Below is a small trained network, with its code and all its weights. Each question gives an input and a class and asks what happens when units are switched off, that is, made to give their printed mean instead of their output.

import numpy as np


def w(rows, s, z=0):
    codes = np.array(rows[::2]) - 128.0
    scale = np.full(codes.shape[1], s)
    scale[-1] = z or s
    return codes * scale


def f(y):
    return np.maximum(y, 0)


def log_softmax(a):
    a = a - a.max(-1, keepdims=True)
    return a - np.log(np.exp(a).sum(-1, keepdims=True))


def net(x, mask):
    res = np.array(x, float).reshape(1, 3) / 4 @ E
    y = f(res @ A[0][:, :-1].T + A[0][:, -1])
    res = res + np.where(mask, y, B[0][:, -1]) @ B[0][:, :-1]
    return log_softmax(res[-1] @ U[:, :-1].T + U[:, -1])


A, B = {}, {}
E = w([
[57,88,174,51,144,208,85,130],'x0',
[170,100,90,43,213,108,118,185],'x1',
[221,206,187,147,113,162,6,144],'x2',
],0.013)
A[0] = w([
[105,134,95,152,83,24,162,77,143],'n1',
[172,115,166,70,185,140,54,138,255],'n2',
[40,69,132,87,144,108,160,192,172],'n3',
[90,59,74,99,220,93,134,173,206],'n4',
[184,186,173,198,141,134,82,107,94],'n5',
[171,133,53,37,255,184,169,131,177],'n6',
[64,89,137,156,116,142,130,53,158],'n7',
[50,151,148,117,71,148,132,52,167],'n8',
[138,115,133,144,116,101,171,68,168],'n9',
[34,52,149,23,150,129,120,81,165],'n10',
[60,134,124,109,83,186,163,86,151],'n11',
[175,102,108,209,74,91,146,130,152],'n12',
[126,106,149,164,134,89,165,89,192],'n13',
[126,91,176,66,155,185,76,143,144],'n14',
[133,181,169,149,98,180,88,150,147],'n15',
[197,113,68,141,147,22,150,167,206],'n16',
[159,159,97,208,136,116,158,106,153],'n17',
[118,104,96,102,144,145,139,98,92],'n18',
[40,78,176,157,126,148,180,82,176],'n19',
[79,135,157,119,131,177,111,138,166],'n20',
[209,109,148,123,174,89,90,112,164],'n21',
[155,198,173,167,87,130,79,136,90],'n22',
],0.011,0.003)
B[0] = w([
[131,80,97,176,107,123,176,143,208],'n1',
[136,88,158,57,141,136,117,142,229],'n2',
[73,187,78,117,149,177,120,192,221],'n3',
[104,210,70,127,179,153,160,151,238],'n4',
[167,139,121,81,56,214,87,118,214],'n5',
[149,180,114,37,203,108,105,141,250],'n6',
[61,162,172,190,127,141,145,182,186],'n7',
[88,130,207,157,113,180,164,177,194],'n8',
[137,108,129,164,135,150,167,152,174],'n9',
[2,132,106,116,173,142,140,126,236],'n10',
[49,160,162,169,110,129,174,136,187],'n11',
[138,171,81,163,72,119,175,69,198],'n12',
[144,116,100,173,124,170,173,168,176],'n13',
[100,55,133,100,170,75,142,154,208],'n14',
[117,74,129,96,95,181,106,133,196],'n15',
[198,185,100,117,129,63,178,87,230],'n16',
[167,167,109,183,76,85,143,69,192],'n17',
[114,158,159,117,143,140,110,176,160],'n18',
[77,139,163,148,112,168,155,204,210],'n19',
[86,65,169,120,149,103,145,93,172],'n20',
[165,136,186,100,107,102,114,132,192],'n21',
[144,126,107,88,89,235,84,118,209],'n22',
],0.0092,0.017)
U = w([
[181,66,178,95,94,169,71,160,247],'0',
[151,184,102,131,55,174,62,64,107],'1',
[193,125,58,203,91,88,213,90,127],'2',
[80,31,170,95,168,105,124,93,66],'3',
[57,154,52,96,185,148,148,155,96],'4',
[76,121,254,211,96,143,203,162,227],'5',
[130,158,169,168,96,76,92,115,4],'6',
[197,182,141,94,171,35,187,109,197],'7',
],0.0098,0.0015)

Each question gives the input, the list of numbers given to net, and the class t.
The units are the neurons (one row each of A and B). Each row of codes is followed by its name. A weight is (code - 128) times the scale printed after its matrix; where a second scale follows, it is the last column's (A, B and U).
mask holds one flag per neuron, in row order. A switched-off neuron (its flag False) gives its mean, the last column of its row in B, instead of its output. The means were averaged over made-up inputs and are rounded, as every weight is.
A unit's drop is (log p(t) with every unit on - log p(t) with that unit switched off) / (log p(t) with every unit on - log p(t) with every unit switched off).
The circuit of an input: a set's keep is (log p(t) with only the set's units on - log p(t) with every unit switched off) / (log p(t) with every unit on - log p(t) with every unit switched off). Starting from the 12 units with the biggest drops (on a tie, the unit counted first), units are removed one at a time, each time the one whose removal leaves the highest keep (on an exact tie, the one counted first), for as long as the keep stays at least 0.8.
units of the circuit, in order: the units of the circuit, biggest drop first
k most important neurons: the k neurons with the biggest drops, biggest first
drop when u is switched off: that unit's drop, to one decimal
input [-3,8,-2], class 7: units of the circuit, in order : (n16)
input [-1,2,2], class 0: units of the circuit, in order : (n4 n10)
input [-5,-4,-7], class 5: 2 most important neurons : (n19 n7)
input [5,-8,6], class 0: 2 most important neurons : (n22 n5)
input [-6,3,-8], class 2: 2 most important neurons : (n16 n1)
input [-8,6,-2], class 7: 2 most important neurons : (n6 n16)
input [6,-2,-5], class 5: 4 most important neurons : (n8 n19 n11 n7)
input [7,1,5], class 3: 2 most important neurons : (n14 n20)
input [-2,3,-2], class 7: drop when n10 is switched off : 0.2
input [-5,4,-3], class 7: drop when n6 is switched off : 0.1
input [-3,-8,7], class 1: drop when n13 is switched off : 0.0
